Below is a small trained network, with its code and all its weights. Each question gives an input and a class and asks what happens when units are switched off, that is, made to give their printed mean instead of their output.

import numpy as np


def w(rows, s, z=0):
    codes = np.array(rows[::2]) - 128.0
    scale = np.full(codes.shape[1], s)
    scale[-1] = z or s
    return codes * scale


def f(y):
    return np.maximum(y, 0)


def log_softmax(a):
    a = a - a.max(-1, keepdims=True)
    return a - np.log(np.exp(a).sum(-1, keepdims=True))


def net(x, mask):
    res = np.array(x, float).reshape(1, 3) / 4 @ E
    y = f(res @ A[0][:, :-1].T + A[0][:, -1])
    res = res + np.where(mask, y, B[0][:, -1]) @ B[0][:, :-1]
    return log_softmax(res[-1] @ U[:, :-1].T + U[:, -1])


A, B = {}, {}
E = w([
[128,34,1,36,104,116,143,162,30,110,80],'x0',
[179,47,148,184,204,213,57,6,81,135,144],'x1',
[78,163,94,218,134,109,52,153,74,199,46],'x2',
],0.009)
A[0] = w([
[147,113,181,170,211,200,90,51,132,140,140,87],'neuron 1',
[186,89,186,88,152,144,188,84,155,78,206,4],'neuron 2',
[71,224,123,210,133,90,53,151,79,253,43,63],'neuron 3',
[156,199,203,147,129,128,103,112,194,170,147,76],'neuron 4',
[188,142,196,52,127,144,238,115,203,44,249,149],'neuron 5',
[199,115,122,51,66,154,214,101,144,34,195,27],'neuron 6',
[121,193,197,196,124,137,134,123,227,155,164,108],'neuron 7',
[71,228,144,109,17,48,189,223,203,104,129,44],'neuron 8',
[132,215,194,172,168,126,138,111,185,122,163,38],'neuron 9',
[91,156,134,139,34,57,186,210,146,135,135,81],'neuron 10',
],0.006,0.004)
B[0] = w([
[173,28,152,164,76,166,72,132,105,114,169,206],'neuron 1',
[52,198,135,150,87,248,109,65,80,170,118,186],'neuron 2',
[16,211,160,108,106,255,124,119,84,230,107,219],'neuron 3',
[148,73,37,72,31,76,154,205,39,118,75,190],'neuron 4',
[65,206,157,106,122,194,101,140,124,224,112,244],'neuron 5',
[78,177,132,107,56,203,142,123,54,202,74,194],'neuron 6',
[186,77,66,58,55,82,176,196,93,127,64,212],'neuron 7',
[211,42,186,233,73,219,17,32,62,44,224,230],'neuron 8',
[184,95,26,54,14,81,215,162,39,67,16,189],'neuron 9',
[181,75,124,178,116,145,68,85,91,93,192,196],'neuron 10',
],0.0055,0.011)
U = w([
[176,49,167,200,111,163,65,79,111,92,183,99],'0',
[53,249,153,122,111,173,132,127,118,188,107,99],'1',
[152,53,39,59,87,97,194,178,92,108,71,120],'2',
[135,121,173,135,139,114,139,161,167,148,155,255],'3',
[128,156,126,139,150,91,194,124,157,100,139,97],'4',
[122,143,140,128,142,70,141,129,208,99,130,103],'5',
[145,179,146,142,188,63,165,132,159,91,146,97],'6',
[138,177,165,137,196,56,154,143,171,82,146,95],'7',
],0.011,0.017)

Each question gives the input, the list of numbers given to net, and the class t.
The units are the neurons (one row each of A and B). Each row of codes is followed by its name. A weight is (code - 128) times the scale printed after its matrix; where a second scale follows, it is the last column's (A, B and U).
mask holds one flag per neuron, in row order. A switched-off neuron (its flag False) gives its mean, the last column of its row in B, instead of its output. The means were averaged over made-up inputs and are rounded, as every weight is.
A unit's drop is (log p(t) with every unit on - log p(t) with that unit switched off) / (log p(t) with every unit on - log p(t) with every unit switched off).
The circuit of an input: a set's keep is (log p(t) with only the set's units on - log p(t) with every unit switched off) / (log p(t) with every unit on - log p(t) with every unit switched off). Starting from all 10 units, units are removed one at a time, each time the one whose removal leaves the highest keep (on an exact tie, the one counted first), for as long as the keep stays at least 0.8.
units of the circuit, in order: the units of the circuit, biggest drop first
unit that matters most: the unit with the biggest drop
top k neurons: the k neurons with the biggest drops, biggest first
drop when u is switched off: that unit's drop, to one decimal
input [-1,-3,2], class 3: units of the circuit, in order : (neuron 2; neuron 6)
input [3,3,7], class 1: unit that matters most : neuron 3
input [3,-1,-3], class 3: top 3 neurons : (neuron 9; neuron 7; neuron 4)
input [2,2,-2], class 3: top 4 neurons : (neuron 8; neuron 9; neuron 7; neuron 4)
input [-2,5,-6], class 1: top 3 neurons : (neuron 8; neuron 5; neuron 2)
input [-1,3,-4], class 1: units of the circuit, in order : (neuron 8; neuron 5)
input [3,-1,-2], class 3: top 3 neurons : (neuron 9; neuron 7; neuron 4)
input [3,-8,-8], class 0: top 2 neurons : (neuron 8; neuron 10)
input [5,6,8], class 1: top 2 neurons : (neuron 3; neuron 8)
input [5,2,5], class 1: top 2 neurons : (neuron 7; neuron 9)
input [3,-5,7], class 1: top 2 neurons : (neuron 3; neuron 1)
input [-2,-5,-6], class 1: top 4 neurons : (neuron 5; neuron 6; neuron 1; neuron 2)
input [-6,-1,4], class 2: top 4 neurons : (neuron 7; neuron 9; neuron 4; neuron 5)
input [-3,2,-3], class 3: units of the circuit, in order : (neuron 8)
input [-7,-3,-4], class 2: top 2 neurons : (neuron 9; neuron 7)
input [5,-6,-2], class 0: units of the circuit, in order : (neuron 8; neuron 10)
input [-4,-4,-1], class 0: top 3 neurons : (neuron 8; neuron 10; neuron 6)
input [5,-8,7], class 0: top 2 neurons : (neuron 8; neuron 10)
input [-4,-7,-6], class 0: top 3 neurons : (neuron 8; neuron 10; neuron 3)
input [-3,-8,2], class 0: units of the circuit, in order : (neuron 8)
input [-1,-4,-4], class 0: top 2 neurons : (neuron 8; neuron 3)
input [-2,2,2], class 3: drop when neuron 2 is switched off : 0.1
input [-6,0,2], class 2: drop when neuron 4 is switched off : 0.0
input [7,-6,7], class 1: drop when neuron 6 is switched off : -0.1
input [-1,2,2], class 3: drop when neuron 10 is switched off : 0.2
